Below is a small trained network, with its code and all its weights. Each question gives an input and a class and asks what happens when units are switched off, that is, made to give their printed mean instead of their output.

import numpy as np


def w(rows, s, z=0):
    codes = np.array(rows[::2]) - 128.0
    scale = np.full(codes.shape[1], s)
    scale[-1] = z or s
    return codes * scale


def norm(h):
    return h / np.sqrt((h * h).mean(-1, keepdims=True) + 1e-5)


def f(y):
    return np.maximum(y, 0)


def log_softmax(a):
    a = a - a.max(-1, keepdims=True)
    return a - np.log(np.exp(a).sum(-1, keepdims=True))


def net(x, mask):
    res = np.array(x, float).reshape(1, 3) / 4 @ E
    u = 0
    for l in range(4):
        y = f(norm(res) @ A[l][:, :-1].T + A[l][:, -1])
        res = res + np.where(mask[u : u + 3], y, B[l][:, -1]) @ B[l][:, :-1]
        u += 3
    return log_softmax(norm(res)[-1] @ U[:, :-1].T + U[:, -1])


A, B = {}, {}
E = w([
[50,106,121,191],'x0',
[82,165,20,233],'x1',
[253,133,166,176],'x2',
],0.0044)
A[0] = w([
[59,117,161,145,139],'0.n0',
[112,38,222,92,4],'0.n1',
[146,56,192,1,153],'0.n2',
],0.0054,0.0032)
B[0] = w([
[125,71,128,232,178],'0.n0',
[203,158,161,2,172],'0.n1',
[138,105,178,110,254],'0.n2',
],0.0088,0.0043)
A[1] = w([
[61,108,77,150,190],'1.n0',
[166,115,204,71,237],'1.n1',
[93,154,2,68,247],'1.n2',
],0.0093,0.0014)
B[1] = w([
[99,3,54,161,197],'1.n0',
[130,133,244,159,254],'1.n1',
[236,80,219,100,183],'1.n2',
],0.0052,0.0068)
A[2] = w([
[221,87,147,26,177],'2.n0',
[196,120,152,255,140],'2.n1',
[122,186,54,61,1],'2.n2',
],0.0058,0.00082)
B[2] = w([
[4,139,214,57,246],'2.n0',
[30,205,102,35,254],'2.n1',
[253,187,116,93,128],'2.n2',
],0.0046,0.0042)
A[3] = w([
[116,218,97,92,1],'3.n0',
[88,254,107,101,141],'3.n1',
[155,123,13,73,21],'3.n2',
],0.0077,0.00054)
B[3] = w([
[39,210,105,159,208],'3.n0',
[183,189,187,255,252],'3.n1',
[104,159,147,25,196],'3.n2',
],0.0071,0.0021)
U = w([
[114,234,139,203,146],'0',
[125,96,251,66,171],'1',
[53,39,66,184,149],'2',
[126,148,60,84,65],'3',
[206,145,74,113,1],'4',
],0.015,0.0088)

Each question gives the input, the list of numbers given to net, and the class t.
The units are the neurons (one row each of A and B). Each row of codes is followed by its name. A weight is (code - 128) times the scale printed after its matrix; where a second scale follows, it is the last column's (A, B and U).
mask holds one flag per neuron, layer by layer. A switched-off neuron (its flag False) gives its mean, the last column of its row in B, instead of its output. The means were averaged over made-up inputs and are rounded, as every weight is.
A unit's drop is (log p(t) with every unit on - log p(t) with that unit switched off) / (log p(t) with every unit on - log p(t) with every unit switched off).
The circuit of an input: a set's keep is (log p(t) with only the set's units on - log p(t) with every unit switched off) / (log p(t) with every unit on - log p(t) with every unit switched off). Starting from all 12 units, units are removed one at a time, each time the one whose removal leaves the highest keep (on an exact tie, the one counted first), for as long as the keep stays at least 0.8.
circuit, biggest first: the units of the circuit, biggest drop first
most important unit: the unit with the biggest drop
k most important neurons: the k neurons with the biggest drops, biggest first
top k neurons in layer l: the k neurons of layer l with the biggest drops, biggest first
drop of u: that unit's drop, to one decimal
input [0,6,2], class 2: most important unit : 1.n0
input [5,6,5], class 2: circuit, biggest first : 1.n1, 3.n1
input [-1,-1,-4], class 2: circuit, biggest first : 0.n1, 0.n0, 1.n2
input [8,5,7], class 2: circuit, biggest first : 1.n1, 3.n1
input [-2,7,-1], class 3: circuit, biggest first : 1.n1, 3.n2, 2.n0
input [-7,8,-6], class 1: 2 most important neurons : 1.n2, 3.n2
input [-3,1,6], class 0: 4 most important neurons : 0.n2, 2.n1, 1.n2, 0.n1
input [-3,7,-1], class 3: 2 most important neurons : 1.n1, 1.n0
input [-8,2,8], class 0: top 2 neurons in layer 3 : 3.n1, 3.n0
input [-8,7,-5], class 1: 3 most important neurons : 1.n2, 0.n0, 2.n0
input [-4,6,-1], class 1: 2 most important neurons : 1.n2, 0.n0
input [-4,4,5], class 0: drop of 3.n1 : 0.1
input [-8,7,-4], class 1: drop of 2.n0 : 0.1
input [7,-4,-5], class 2: most important unit : 0.n0
input [7,0,7], class 0: drop of 2.n1 : 0.1
input [-5,2,7], class 0: drop of 2.n1 : 0.2
